Below is a small trained network, with its code and all its weights. Each question gives an input and a class and asks what happens when units are switched off, that is, made to give their printed mean instead of their output.

import numpy as np


def w(rows, s, z=0):
    codes = np.array(rows[::2]) - 128.0
    scale = np.full(codes.shape[1], s)
    scale[-1] = z or s
    return codes * scale


def norm(h):
    return h / np.sqrt((h * h).mean(-1, keepdims=True) + 1e-5)


def f(y):
    return y / 2 * (1 + np.tanh(0.7978845608 * (y + 0.044715 * y**3)))


def log_softmax(a):
    a = a - a.max(-1, keepdims=True)
    return a - np.log(np.exp(a).sum(-1, keepdims=True))


def net(x, mask):
    res = np.array(x, float).reshape(1, 6) / 4 @ E
    u = 0
    for l in range(2):
        y = f(norm(res) @ A[l][:, :-1].T + A[l][:, -1])
        res = res + np.where(mask[u : u + 3], y, B[l][:, -1]) @ B[l][:, :-1]
        u += 3
    return log_softmax(norm(res)[-1] @ U[:, :-1].T + U[:, -1])


A, B = {}, {}
E = w([
[98,216,69,88,93,128,162,6,106,98,114,119],'x0',
[215,79,206,152,65,179,149,69,146,110,163,49],'x1',
[115,116,117,111,135,141,110,84,63,167,198,136],'x2',
[70,153,143,44,154,214,13,118,226,51,170,159],'x3',
[94,169,191,131,45,145,111,155,92,122,130,194],'x4',
[158,122,65,77,112,140,107,192,28,62,49,71],'x5',
],0.011)
A[0] = w([
[134,75,160,177,175,118,90,247,123,129,193,122,120],'0.n1',
[138,97,117,119,159,138,94,94,53,139,195,155,92],'0.n2',
[38,139,73,106,188,112,116,173,119,190,76,192,4],'0.n3',
],0.011,0.0037)
B[0] = w([
[114,170,33,159,121,176,143,53,58,115,157,127,254],'0.n1',
[171,115,129,186,121,120,113,249,227,48,32,128,182],'0.n2',
[193,75,179,117,145,215,167,75,150,179,60,155,229],'0.n3',
],0.013,0.0081)
A[1] = w([
[1,130,28,100,189,73,144,132,110,179,71,237,2],'1.n1',
[135,208,64,200,125,143,132,109,166,186,103,187,245],'1.n2',
[143,104,140,151,131,20,198,148,40,222,119,131,30],'1.n3',
],0.0096,0.0082)
B[1] = w([
[123,104,192,137,137,142,137,78,59,95,108,198,146],'1.n1',
[144,154,101,143,81,52,117,144,172,143,140,82,254],'1.n2',
[5,143,105,101,156,175,88,125,138,155,110,61,161],'1.n3',
],0.019,0.013)
U = w([
[149,205,51,142,129,101,125,53,88,112,155,139,160],'0',
[165,131,110,118,117,101,91,136,130,147,104,110,216],'1',
[29,151,111,100,170,177,58,94,148,158,132,103,132],'2',
[201,68,196,141,135,190,184,42,111,172,96,142,152],'3',
[171,139,115,179,120,79,119,226,193,93,58,90,76],'4',
[167,157,101,115,108,98,99,124,123,150,111,114,157],'5',
[130,135,95,71,123,118,195,189,144,161,166,138,29],'6',
[26,34,200,32,231,43,237,202,48,149,248,249,8],'7',
],0.014,0.013)

Each question gives the input, the list of numbers given to net, and the class t.
The units are the neurons (one row each of A and B). Each row of codes is followed by its name. A weight is (code - 128) times the scale printed after its matrix; where a second scale follows, it is the last column's (A, B and U).
mask holds one flag per neuron, layer by layer. A switched-off neuron (its flag False) gives its mean, the last column of its row in B, instead of its output. The means were averaged over made-up inputs and are rounded, as every weight is.
A unit's drop is (log p(t) with every unit on - log p(t) with that unit switched off) / (log p(t) with every unit on - log p(t) with every unit switched off).
The circuit of an input: a set's keep is (log p(t) with only the set's units on - log p(t) with every unit switched off) / (log p(t) with every unit on - log p(t) with every unit switched off). Starting from all 6 units, units are removed one at a time, each time the one whose removal leaves the highest keep (on an exact tie, the one counted first), for as long as the keep stays at least 0.8.
circuit, biggest first: the units of the circuit, biggest drop first
most important unit: the unit with the biggest drop
top k neurons: the k neurons with the biggest drops, biggest first
k most important neurons of layer l: the k neurons of layer l with the biggest drops, biggest first
input [-3,-7,4,0,-7,3], class 3: circuit, biggest first => [0.n3]
input [4,6,-1,-8,-3,-6], class 2: circuit, biggest first => [1.n3 0.n1 0.n3]
input [3,-6,5,7,5,7], class 1: circuit, biggest first => [1.n3 0.n1]
input [-8,0,-8,7,-6,4], class 0: circuit, biggest first => [0.n1 0.n2]
input [-6,-5,-4,1,6,4], class 0: top 2 neurons => [0.n1 0.n2]
input [7,8,4,-2,6,3], class 3: top 2 neurons => [1.n2 0.n1]
input [-6,-8,-5,0,8,6], class 3: top 3 neurons => [0.n3 1.n1 0.n2]
input [-7,-4,-7,3,1,2], class 0: 2 most important neurons of layer 0 => [0.n1 0.n2]
input [7,-1,6,2,3,8], class 1: top 3 neurons => [0.n1 0.n2 1.n1]
input [5,-3,7,4,4,7], class 1: top 3 neurons => [0.n2 0.n1 1.n3]
input [5,7,8,-8,-3,3], class 2: top 3 neurons => [1.n3 0.n1 0.n3]
input [-8,-8,-2,7,-7,-4], class 0: top 2 neurons => [0.n1 1.n2]
input [-5,-5,8,0,-1,-3], class 4: top 2 neurons => [0.n2 1.n2]
input [7,-1,8,-1,2,3], class 4: top 2 neurons => [0.n2 0.n1]
input [4,3,-1,-8,2,6], class 2: circuit, biggest first => [1.n3 0.n1 0.n2]
input [2,-5,8,4,4,-7], class 4: circuit, biggest first => [0.n2 1.n2]
input [-5,2,3,0,5,0], class 0: circuit, biggest first => [0.n1]
input [5,7,7,-6,-6,-7], class 1: top 3 neurons => [0.n3 0.n1 0.n2]
input [-7,4,-5,-4,-7,3], class 0: circuit, biggest first => [0.n1 0.n2]
input [-2,7,-7,-6,-5,-7], class 1: most important unit => 0.n3
